Below are the code and all the weights of a small trained network. Each question names an input and a class and asks about switching units off, where a switched-off unit gives its printed mean instead of its output.

import numpy as np


def w(rows, s, z=0):
    codes = np.array(rows[::2]) - 128.0
    scale = np.full(codes.shape[1], s)
    scale[-1] = z or s
    return codes * scale


def f(y):
    return y / 2 * (1 + np.tanh(0.7978845608 * (y + 0.044715 * y**3)))


def log_softmax(a):
    a = a - a.max(-1, keepdims=True)
    return a - np.log(np.exp(a).sum(-1, keepdims=True))


def net(x, mask):
    res = np.array(x, float).reshape(1, 2) / 4 @ E
    y = f(res @ A[0][:, :-1].T + A[0][:, -1])
    res = res + np.where(mask, y, B[0][:, -1]) @ B[0][:, :-1]
    return log_softmax(res[-1] @ U[:, :-1].T + U[:, -1])


A, B = {}, {}
E = w([
[82,84,133,68,108,104,116,7,145],'x0',
[18,190,118,161,129,138,122,127,55],'x1',
],0.015)
A[0] = w([
[82,113,129,119,115,121,121,6,125,141],'neuron 1',
[134,145,131,135,116,127,120,148,110,254],'neuron 2',
[171,134,118,125,128,122,129,134,121,177],'neuron 3',
[167,143,125,121,127,138,127,167,113,74],'neuron 4',
[48,144,146,135,133,120,129,129,113,19],'neuron 5',
[145,128,146,122,124,110,117,189,118,149],'neuron 6',
[142,103,148,117,135,133,119,135,120,190],'neuron 7',
[120,100,124,135,126,128,129,124,114,139],'neuron 8',
[29,156,120,142,125,127,125,172,101,239],'neuron 9',
[133,132,155,121,107,142,116,141,127,78],'neuron 10',
[172,141,119,155,129,123,134,191,141,109],'neuron 11',
[164,112,139,126,118,125,120,71,139,240],'neuron 12',
[178,113,124,123,124,120,137,47,161,139],'neuron 13',
[105,128,141,119,153,122,141,78,130,125],'neuron 14',
[191,87,120,104,129,128,122,33,154,135],'neuron 15',
[124,129,138,137,130,110,126,138,131,18],'neuron 16',
[119,143,119,127,128,124,129,76,136,186],'neuron 17',
[122,113,132,134,129,111,121,111,117,65],'neuron 18',
[90,113,133,145,134,109,124,140,113,6],'neuron 19',
[52,154,113,116,117,143,128,114,98,99],'neuron 20',
],0.022,0.0047)
B[0] = w([
[122,58,81,129,197,210,119,82,103,251],'neuron 1',
[152,100,112,123,44,124,146,135,144,161],'neuron 2',
[113,85,122,130,83,90,128,118,123,162],'neuron 3',
[128,131,112,94,162,167,124,123,123,170],'neuron 4',
[145,156,81,150,140,104,123,134,170,179],'neuron 5',
[162,138,111,96,120,175,132,133,122,175],'neuron 6',
[116,107,123,164,84,114,130,130,118,151],'neuron 7',
[132,122,127,141,117,137,133,119,131,134],'neuron 8',
[100,158,253,175,157,102,121,125,80,217],'neuron 9',
[122,131,127,129,132,123,133,118,125,128],'neuron 10',
[120,112,100,100,161,212,120,113,134,204],'neuron 11',
[133,155,165,121,65,117,130,151,124,198],'neuron 12',
[121,145,190,83,116,120,132,134,122,216],'neuron 13',
[151,99,148,117,169,147,132,127,142,174],'neuron 14',
[129,133,209,82,127,116,127,161,113,246],'neuron 15',
[121,150,130,119,149,131,116,129,132,124],'neuron 16',
[117,91,106,139,121,149,139,121,114,173],'neuron 17',
[119,134,116,118,163,129,108,146,127,138],'neuron 18',
[117,169,136,135,143,116,126,137,131,142],'neuron 19',
[124,129,88,184,120,100,141,142,163,194],'neuron 20',
],0.041,0.027)
U = w([
[157,127,165,122,29,2,178,169,145,172],'0',
[160,87,166,89,107,176,150,131,83,234],'1',
[141,165,130,119,151,75,141,146,164,15],'2',
[129,110,125,196,160,133,153,86,118,142],'3',
[195,109,3,135,101,166,147,101,165,21],'4',
[138,211,164,206,106,92,165,150,125,4],'5',
],0.011,0.0029)

Each question gives the input, the list of numbers given to net, and the class t.
The units are the neurons (one row each of A and B). Each row of codes is followed by its name. A weight is (code - 128) times the scale printed after its matrix; where a second scale follows, it is the last column's (A, B and U).
mask holds one flag per neuron, in row order. A switched-off neuron (its flag False) gives its mean, the last column of its row in B, instead of its output. The means were averaged over made-up inputs and are rounded, as every weight is.
A unit's drop is (log p(t) with every unit on - log p(t) with that unit switched off) / (log p(t) with every unit on - log p(t) with every unit switched off).
The circuit of an input: a set's keep is (log p(t) with only the set's units on - log p(t) with every unit switched off) / (log p(t) with every unit on - log p(t) with every unit switched off). Starting from the 12 units with the biggest drops (on a tie, the unit counted first), units are removed one at a time, each time the one whose removal leaves the highest keep (on an exact tie, the one counted first), for as long as the keep stays at least 0.8.
units of the circuit, in order: the units of the circuit, biggest drop first
unit that matters most: the unit with the biggest drop
top k neurons: the k neurons with the biggest drops, biggest first
drop when u is switched off: that unit's drop, to one decimal
input [1,8], class 5: unit that matters most => neuron 9
input [4,-8], class 0: units of the circuit, in order => [neuron 11; neuron 12]
input [1,6], class 5: units of the circuit, in order => [neuron 9; neuron 20]
input [8,3], class 3: top 3 neurons => [neuron 20; neuron 1; neuron 5]
input [-6,-6], class 4: top 2 neurons => [neuron 15; neuron 9]
input [-6,-7], class 4: top 3 neurons => [neuron 9; neuron 15; neuron 13]
input [2,1], class 3: top 2 neurons => [neuron 15; neuron 13]
input [-6,-1], class 4: units of the circuit, in order => [neuron 15; neuron 9]
input [1,7], class 5: top 2 neurons => [neuron 9; neuron 11]
input [-6,-3], class 4: drop when neuron 9 is switched off => 0.2
input [0,4], class 5: drop when neuron 1 is switched off => 0.1
input [-7,-1], class 4: drop when neuron 19 is switched off => 0.0
